Below are the code and all the weights of a small trained network. Each question names an input and a target symbol and asks about switching units off, where a switched-off unit gives its printed mean instead of its output.

import numpy as np


def w(rows, s, z=0):
    codes = np.array(rows[::2]) - 128.0
    scale = np.full(codes.shape[1], s)
    scale[-1] = z or s
    return codes * scale


def norm(h):
    return h / np.sqrt((h * h).mean(-1, keepdims=True) + 1e-5)


def f(y):
    return y / 2 * (1 + np.tanh(0.7978845608 * (y + 0.044715 * y**3)))


def softmax(a):
    e = np.exp(a - a.max(-1, keepdims=True))
    return e / e.sum(-1, keepdims=True)


def log_softmax(a):
    a = a - a.max(-1, keepdims=True)
    return a - np.log(np.exp(a).sum(-1, keepdims=True))


def net(x, mask):
    ids = ['ΔΘΞΣΦβγεζημπτψω'.index(c) for c in x.split()]
    T = len(ids)
    res = E[ids] + P[:T]
    u = 0
    for l in range(3):
        q, k, v = (norm(res) @ M[l].T for M in (Q, K, V))
        z = softmax(np.where(np.tri(T) > 0, q @ k.T / 3**0.5, -1e9)) @ v
        res = res + np.where(mask[u], z, O[l][:, -1]) @ O[l][:, :-1]
        u += 1
        y = f(norm(res) @ A[l][:, :-1].T + A[l][:, -1])
        res = res + np.where(mask[u : u + 8], y, B[l][:, -1]) @ B[l][:, :-1]
        u += 8
    return log_softmax(norm(res)[-1] @ U[:, :-1].T + U[:, -1])


Q, K, V, O, A, B = {}, {}, {}, {}, {}, {}
E = w([
[91,149,137,132,77,134,52,137,116],'Δ',
[102,137,135,138,101,89,56,118,120],'Θ',
[101,193,124,135,112,92,124,130,170],'Ξ',
[107,132,145,182,93,137,87,107,170],'Σ',
[53,121,112,85,140,122,81,165,130],'Φ',
[40,140,137,81,117,119,137,150,144],'β',
[68,148,107,121,111,195,95,161,162],'γ',
[95,186,72,117,195,83,103,155,167],'ε',
[108,157,107,169,176,111,125,117,230],'ζ',
[160,255,98,103,134,89,186,120,165],'η',
[83,190,149,121,70,211,141,114,143],'μ',
[141,195,108,92,187,124,44,133,144],'π',
[189,167,186,137,109,150,122,88,87],'τ',
[161,108,150,146,226,97,114,99,137],'ψ',
[137,164,136,149,146,205,110,101,169],'ω',
],0.0099)
P = w([
[159,125,78,205,120,123,190,237,55],'0',
[137,61,37,62,47,100,136,90,199],'1',
[137,93,219,140,103,92,107,219,212],'2',
[42,195,137,145,170,140,159,129,43],'3',
[137,85,77,2,126,144,145,38,159],'4',
[103,144,241,145,157,129,124,102,189],'5',
],0.0077)
Q[0] = w([
[80,178,250,102,122,121,94,201,202],'L0H0',
[135,112,176,80,128,132,91,152,204],'L0H0',
[132,123,42,85,95,95,143,64,81],'L0H0',
],0.013)
K[0] = w([
[135,181,163,73,253,178,119,40,84],'L0H0',
[193,163,141,101,246,255,218,78,88],'L0H0',
[147,108,59,150,42,24,130,228,96],'L0H0',
],0.0065)
V[0] = w([
[83,48,76,194,224,122,116,120,191],'L0H0',
[101,38,133,114,91,17,178,169,79],'L0H0',
[68,136,142,103,97,252,227,167,183],'L0H0',
],0.0047)
O[0] = w([
[65,151,163,114,254,216,42,145,191,115],'L0H0',
[62,67,129,181,187,105,149,39,95,208],'L0H0',
[122,129,198,136,80,135,215,198,90,5],'L0H0',
],0.0071,0.0015)
A[0] = w([
[196,109,187,93,129,97,166,111,185,157],'L0N0',
[194,156,99,129,106,151,92,161,156,68],'L0N1',
[152,85,138,105,60,133,115,56,147,161],'L0N2',
[127,76,146,155,135,111,101,102,254,47],'L0N3',
[200,142,68,162,173,149,130,166,74,18],'L0N4',
[83,166,128,122,138,163,160,161,89,6],'L0N5',
[208,134,40,91,86,155,137,123,153,236],'L0N6',
[139,110,64,134,168,108,102,106,132,144],'L0N7',
],0.0076,0.0018)
B[0] = w([
[81,61,161,103,64,203,76,168,113,165],'L0N0',
[151,77,123,47,162,72,227,97,130,158],'L0N1',
[104,129,73,57,196,103,163,148,148,218],'L0N2',
[111,173,99,82,152,104,97,125,53,253],'L0N3',
[196,113,126,159,243,140,143,222,32,138],'L0N4',
[139,143,160,138,214,160,128,63,1,142],'L0N5',
[16,76,153,106,175,109,113,99,90,205],'L0N6',
[106,60,157,118,22,153,206,122,116,221],'L0N7',
],0.0061,0.0038)
Q[1] = w([
[187,201,141,208,213,165,72,203,86],'L1H0',
[43,8,3,146,218,218,141,26,86],'L1H0',
[200,68,15,61,160,156,182,202,227],'L1H0',
],0.0051)
K[1] = w([
[32,177,168,87,123,52,19,135,245],'L1H0',
[103,48,89,244,190,69,136,234,76],'L1H0',
[196,68,92,48,253,127,167,191,154],'L1H0',
],0.0051)
V[1] = w([
[145,2,123,158,108,178,50,180,108],'L1H0',
[135,182,92,201,83,98,129,155,186],'L1H0',
[176,198,59,83,97,148,78,172,165],'L1H0',
],0.0055)
O[1] = w([
[92,147,43,163,129,199,174,131,193,226],'L1H0',
[16,121,119,74,226,148,132,132,57,70],'L1H0',
[45,113,90,137,158,66,3,168,167,2],'L1H0',
],0.0071,0.0027)
A[1] = w([
[176,33,14,129,82,126,147,54,139,81],'L1N0',
[126,120,254,221,96,76,115,197,83,82],'L1N1',
[197,65,129,103,16,72,219,151,169,88],'L1N2',
[124,156,110,116,122,94,40,88,40,6],'L1N3',
[107,46,210,85,83,178,123,133,154,87],'L1N4',
[28,74,162,153,90,153,200,66,86,31],'L1N5',
[61,122,138,116,128,98,66,81,231,35],'L1N6',
[106,178,118,176,75,192,170,62,230,139],'L1N7',
],0.0061,0.0015)
B[1] = w([
[92,145,145,129,153,185,169,130,204,253],'L1N0',
[65,91,139,132,175,145,192,122,182,204],'L1N1',
[185,96,156,133,171,166,113,71,92,211],'L1N2',
[100,118,135,145,91,156,172,150,143,169],'L1N3',
[138,163,95,132,133,84,97,110,159,175],'L1N4',
[94,161,96,108,110,77,72,101,121,254],'L1N5',
[167,135,132,120,101,142,151,118,57,244],'L1N6',
[158,2,144,141,139,105,78,143,120,185],'L1N7',
],0.0084,0.0039)
Q[2] = w([
[73,144,93,82,111,128,159,50,76],'L2H0',
[126,117,169,82,170,159,160,133,146],'L2H0',
[128,192,254,181,108,111,69,140,101],'L2H0',
],0.0095)
K[2] = w([
[128,141,81,130,132,144,147,122,1],'L2H0',
[137,103,160,89,167,208,180,135,148],'L2H0',
[94,249,234,107,105,116,88,47,174],'L2H0',
],0.0081)
V[2] = w([
[79,111,134,119,122,165,87,19,199],'L2H0',
[67,143,124,208,66,253,166,189,57],'L2H0',
[150,138,85,42,23,140,149,91,105],'L2H0',
],0.0055)
O[2] = w([
[90,77,63,61,183,111,191,47,81,87],'L2H0',
[255,166,178,217,230,58,92,137,150,254],'L2H0',
[146,15,175,80,182,6,46,115,157,91],'L2H0',
],0.0061,0.0047)
A[2] = w([
[161,100,84,53,40,98,111,85,181,66],'L2N0',
[123,167,116,99,216,126,135,162,56,186],'L2N1',
[137,193,126,209,244,126,234,97,20,152],'L2N2',
[90,64,2,90,127,186,85,68,16,166],'L2N3',
[216,95,141,64,80,185,124,114,216,21],'L2N4',
[117,144,91,199,148,223,210,143,87,232],'L2N5',
[111,118,182,38,23,160,156,183,138,28],'L2N6',
[92,98,222,134,95,117,173,160,20,5],'L2N7',
],0.0076,0.003)
B[2] = w([
[120,116,152,132,221,129,133,201,73,179],'L2N0',
[138,103,95,227,103,79,181,93,77,177],'L2N1',
[112,117,66,140,95,136,160,255,38,255],'L2N2',
[188,156,188,140,65,176,129,67,130,179],'L2N3',
[71,119,111,123,28,77,173,185,130,169],'L2N4',
[144,76,197,124,228,123,78,190,66,198],'L2N5',
[165,77,22,156,131,154,87,70,125,170],'L2N6',
[184,161,82,225,219,137,128,137,185,141],'L2N7',
],0.0088,0.0087)
U = w([
[157,198,137,101,86,112,142,164,168,198],'Δ',
[161,111,194,141,161,30,76,102,126,118],'Θ',
[123,165,31,182,191,59,115,124,190,2],'Ξ',
[188,195,128,166,125,120,98,139,157,128],'Σ',
[158,108,100,174,176,136,170,203,65,151],'Φ',
[11,109,183,97,159,67,172,149,152,122],'β',
[93,99,218,119,146,205,131,168,164,148],'γ',
[62,208,95,171,78,89,126,109,78,175],'ε',
[80,200,146,129,175,210,57,151,139,85],'ζ',
[130,80,58,118,186,172,159,55,121,117],'η',
[202,55,144,193,122,135,147,144,208,101],'μ',
[120,84,78,55,165,99,51,139,100,92],'π',
[166,58,193,61,88,95,203,134,92,92],'τ',
[168,154,178,133,45,178,90,82,80,170],'ψ',
[94,108,59,119,47,168,161,171,177,142],'ω',
],0.011,0.004)

Each question gives the input, a string of symbols that net reads in full, and the target symbol t.
The units are the heads (3 rows each of Q, K, V and O) and the neurons (one row each of A and B). Each row of codes is followed by its name. A weight is (code - 128) times the scale printed after its matrix; where a second scale follows, it is the last column's (O, A, B and U).
mask holds one flag per unit, layer by layer, with each layer's heads first. A switched-off unit (its flag False) gives its mean, the last column of its rows in O or B, instead of its output. The means were averaged over made-up inputs and are rounded, as every weight is.
A unit's drop is (log p(t) with every unit on - log p(t) with that unit switched off) / (log p(t) with every unit on - log p(t) with every unit switched off).
The circuit of an input: a set's keep is (log p(t) with only the set's units on - log p(t) with every unit switched off) / (log p(t) with every unit on - log p(t) with every unit switched off). Starting from the 12 units with the biggest drops (on a tie, the unit counted first), units are removed one at a time, each time the one whose removal leaves the highest keep (on an exact tie, the one counted first), for as long as the keep stays at least 0.8.
circuit, biggest first: the units of the circuit, biggest drop first
unit that matters most: the unit with the biggest drop
top k neurons: the k neurons with the biggest drops, biggest first
k most important neurons of layer l: the k neurons of layer l with the biggest drops, biggest first
input Φ γ Θ, target γ: circuit, biggest first : (L0H0, L2N2, L2N1)
input Θ Θ β Ξ β π, target π: circuit, biggest first : (L2H0, L0H0, L1H0)
input Θ Θ Θ Θ ζ, target η: top 2 neurons : (L0N7, L0N3)
input Θ Φ π ψ Θ, target η: circuit, biggest first : (L0H0, L1N0)
input Φ Θ Σ Θ π, target μ: unit that matters most : L1H0
input π Φ π Φ Θ, target ω: circuit, biggest first : (L2H0, L2N4, L1N0)
input β Θ Θ, target β: circuit, biggest first : (L1N1, L0H0, L1N5)
input π η Θ π Φ Φ, target π: circuit, biggest first : (L0H0, L2H0, L2N6)
input η Θ Φ Θ, target ε: top 3 neurons : (L1N5, L0N0, L1N3)
input π π β Θ Φ, target ω: top 2 neurons : (L0N4, L2N4)
input Θ β μ, target μ: circuit, biggest first : (L2N2, L2N6)
input Θ ζ Θ, target ζ: top 2 neurons : (L2N2, L1N5)
input ε π Θ Θ Θ, target ζ: top 2 neurons : (L0N4, L2N2)
input μ Φ Θ, target μ: 2 most important neurons of layer 2 : (L2N2, L2N7)
input π π Θ π, target ψ: top neuron : (L2N3)
input π Δ Θ π, target ε: top 3 neurons : (L1N7, L2N1, L1N3)
input ε τ Θ Θ Φ, target ζ: top 2 neurons : (L0N4, L2N2)
input η ω Θ Θ, target ε: top 3 neurons : (L1N5, L1N3, L0N0)
input Δ Φ Θ Θ Δ ω, target ω: top 2 neurons : (L2N4, L2N6)
input Θ Θ Θ, target Θ: unit that matters most : L2H0
input μ π Θ τ ε Φ, target τ: 2 most important neurons of layer 0 : (L0N6, L0N3)
input π Δ Δ Δ Θ Θ, target Θ: top 2 neurons : (L2N2, L1N6)
input Φ Φ ε, target ε: 2 most important neurons of layer 0 : (L0N3, L0N6)
input Δ Θ β, target β: top 2 neurons : (L1N1, L0N7)
input Φ Φ Θ Θ Θ, target μ: top 3 neurons : (L0N5, L1N7, L1N0)
input β η Θ, target η: top 3 neurons : (L1N1, L2N6, L0N6)
input Ξ β Σ Θ μ μ, target μ: most important neuron of layer 1 : (L1N1)
input η Ξ η, target η: 2 most important neurons of layer 2 : (L2N6, L2N2)
